Below is a small trained network, with its code and all its weights. Each question gives an input and a class and asks what happens when units are switched off, that is, made to give their printed mean instead of their output.

import numpy as np


def w(rows, s, z=0):
    codes = np.array(rows[::2]) - 128.0
    scale = np.full(codes.shape[1], s)
    scale[-1] = z or s
    return codes * scale


def f(y):
    return np.maximum(y, 0)


def log_softmax(a):
    a = a - a.max(-1, keepdims=True)
    return a - np.log(np.exp(a).sum(-1, keepdims=True))


def net(x, mask):
    res = np.array(x, float).reshape(1, 3) / 4 @ E
    y = f(res @ A[0][:, :-1].T + A[0][:, -1])
    res = res + np.where(mask, y, B[0][:, -1]) @ B[0][:, :-1]
    return log_softmax(res[-1] @ U[:, :-1].T + U[:, -1])


A, B = {}, {}
E = w([
[126,233,136,160,163,130,131,159],'x0',
[103,162,131,153,33,115,138,106],'x1',
[247,128,137,142,119,161,129,120],'x2',
],0.013)
A[0] = w([
[143,24,124,119,104,120,132,114,126],'neuron 1',
[83,106,128,114,67,114,116,124,137],'neuron 2',
[203,129,133,132,97,133,130,122,188],'neuron 3',
[135,43,131,119,107,126,125,123,187],'neuron 4',
[135,150,133,141,85,129,137,138,46],'neuron 5',
[138,122,130,122,182,138,134,125,180],'neuron 6',
[131,172,132,138,24,122,128,121,113],'neuron 7',
[67,90,132,136,85,129,139,133,139],'neuron 8',
[90,128,129,125,145,116,127,121,162],'neuron 9',
[127,81,128,122,114,154,119,130,112],'neuron 10',
[142,155,124,133,102,129,124,126,31],'neuron 11',
[54,73,129,119,33,123,127,104,142],'neuron 12',
[105,230,130,135,140,131,127,139,2],'neuron 13',
[93,94,110,130,74,126,137,143,137],'neuron 14',
[201,125,125,133,87,130,124,125,35],'neuron 15',
[208,123,131,132,80,130,125,130,4],'neuron 16',
[144,70,117,120,121,129,130,121,107],'neuron 17',
[130,101,122,123,119,145,122,136,99],'neuron 18',
[120,180,115,132,141,150,132,139,129],'neuron 19',
[75,112,131,133,128,118,131,147,174],'neuron 20',
[133,178,124,137,13,116,129,121,38],'neuron 21',
[113,128,123,118,128,122,138,111,142],'neuron 22',
[139,167,131,135,76,133,129,117,30],'neuron 23',
[9,138,126,118,189,110,128,132,60],'neuron 24',
[92,112,137,135,104,122,110,121,130],'neuron 25',
[124,123,130,155,99,113,138,136,132],'neuron 26',
[129,95,128,121,213,136,126,135,196],'neuron 27',
[51,123,128,124,155,111,120,135,185],'neuron 28',
[170,163,130,129,181,134,131,137,102],'neuron 29',
[133,34,130,119,100,128,129,124,207],'neuron 30',
[136,122,143,143,147,122,136,137,106],'neuron 31',
[153,24,128,119,107,121,132,124,46],'neuron 32',
[36,123,130,136,169,118,131,122,137],'neuron 33',
[179,158,129,132,163,140,121,128,114],'neuron 34',
[164,117,152,157,111,146,131,131,112],'neuron 35',
[111,59,127,112,254,132,125,135,41],'neuron 36',
[172,171,133,133,184,136,122,139,100],'neuron 37',
],0.015,0.0083)
B[0] = w([
[146,218,134,100,141,97,123,132,226],'neuron 1',
[127,53,140,140,117,130,129,123,202],'neuron 2',
[119,132,147,147,161,102,112,153,216],'neuron 3',
[126,164,104,106,107,155,145,110,226],'neuron 4',
[134,158,130,138,151,113,118,141,146],'neuron 5',
[126,94,134,144,143,112,117,146,181],'neuron 6',
[124,188,104,95,106,150,143,99,212],'neuron 7',
[124,67,134,147,118,137,130,133,204],'neuron 8',
[131,142,125,127,109,144,134,121,178],'neuron 9',
[123,164,126,129,143,121,116,150,167],'neuron 10',
[134,134,138,137,139,115,107,148,137],'neuron 11',
[126,1,125,156,124,141,130,128,252],'neuron 12',
[125,179,107,114,81,167,155,90,182],'neuron 13',
[123,71,128,148,124,132,126,119,190],'neuron 14',
[120,170,118,111,96,152,143,105,174],'neuron 15',
[115,157,106,124,88,167,145,100,174],'neuron 16',
[133,175,129,127,148,116,119,144,177],'neuron 17',
[131,138,139,131,134,122,122,140,145],'neuron 18',
[133,159,131,126,143,114,116,135,172],'neuron 19',
[120,102,143,145,105,151,133,122,196],'neuron 20',
[139,227,130,103,159,105,122,151,200],'neuron 21',
[131,116,134,135,123,136,126,133,150],'neuron 22',
[130,172,151,129,152,104,115,139,154],'neuron 23',
[133,215,150,120,173,97,110,159,225],'neuron 24',
[131,90,121,142,129,138,133,133,171],'neuron 25',
[130,105,138,129,121,147,126,129,156],'neuron 26',
[137,174,142,124,154,93,115,139,212],'neuron 27',
[134,168,107,109,104,154,149,109,223],'neuron 28',
[121,68,144,137,148,115,127,142,176],'neuron 29',
[110,143,111,126,89,164,146,105,242],'neuron 30',
[121,114,129,134,130,121,135,135,136],'neuron 31',
[135,174,154,134,173,92,107,152,201],'neuron 32',
[144,201,111,98,135,104,119,117,218],'neuron 33',
[128,67,128,133,141,111,116,141,177],'neuron 34',
[136,167,117,111,135,119,137,123,165],'neuron 35',
[118,172,108,128,71,178,155,93,207],'neuron 36',
[128,57,137,134,138,109,114,146,182],'neuron 37',
],0.031,0.014)
U = w([
[119,149,99,105,55,186,169,80,8],'0',
[149,164,149,112,157,77,107,161,217],'1',
[116,7,156,184,109,136,121,146,165],'2',
],0.015,0.0013)

Each question gives the input, the list of numbers given to net, and the class t.
The units are the neurons (one row each of A and B). Each row of codes is followed by its name. A weight is (code - 128) times the scale printed after its matrix; where a second scale follows, it is the last column's (A, B and U).
mask holds one flag per neuron, in row order. A switched-off neuron (its flag False) gives its mean, the last column of its row in B, instead of its output. The means were averaged over made-up inputs and are rounded, as every weight is.
A unit's drop is (log p(t) with every unit on - log p(t) with that unit switched off) / (log p(t) with every unit on - log p(t) with every unit switched off).
The circuit of an input: a set's keep is (log p(t) with only the set's units on - log p(t) with every unit switched off) / (log p(t) with every unit on - log p(t) with every unit switched off). Starting from the 12 units with the biggest drops (on a tie, the unit counted first), units are removed one at a time, each time the one whose removal leaves the highest keep (on an exact tie, the one counted first), for as long as the keep stays at least 0.8.
circuit, biggest first: the units of the circuit, biggest drop first
unit that matters most: the unit with the biggest drop
k most important neurons: the k neurons with the biggest drops, biggest first
drop of u: that unit's drop, to one decimal
input [-3,6,-2], class 2: circuit, biggest first : (neuron 12)
input [-7,-3,6], class 1: 2 most important neurons : (neuron 32; neuron 1)
input [-2,0,6], class 1: 4 most important neurons : (neuron 3; neuron 36; neuron 28; neuron 13)
input [-1,-7,-7], class 0: 2 most important neurons : (neuron 36; neuron 28)
input [2,0,-2], class 1: 4 most important neurons : (neuron 30; neuron 36; neuron 4; neuron 7)
input [1,8,2], class 1: 3 most important neurons : (neuron 21; neuron 30; neuron 36)
input [0,-1,5], class 1: 4 most important neurons : (neuron 12; neuron 2; neuron 8; neuron 14)
input [1,6,8], class 1: 2 most important neurons : (neuron 3; neuron 21)
input [5,2,2], class 1: 3 most important neurons : (neuron 12; neuron 30; neuron 36)
input [-6,-2,8], class 1: 2 most important neurons : (neuron 32; neuron 3)
input [1,-7,6], class 2: drop of neuron 24 : 0.2
input [0,6,-4], class 2: drop of neuron 12 : 0.5
input [-2,4,-5], class 2: drop of neuron 12 : 0.4
input [-5,-7,7], class 1: unit that matters most : neuron 32
input [-7,8,-1], class 2: drop of neuron 12 : 1.1
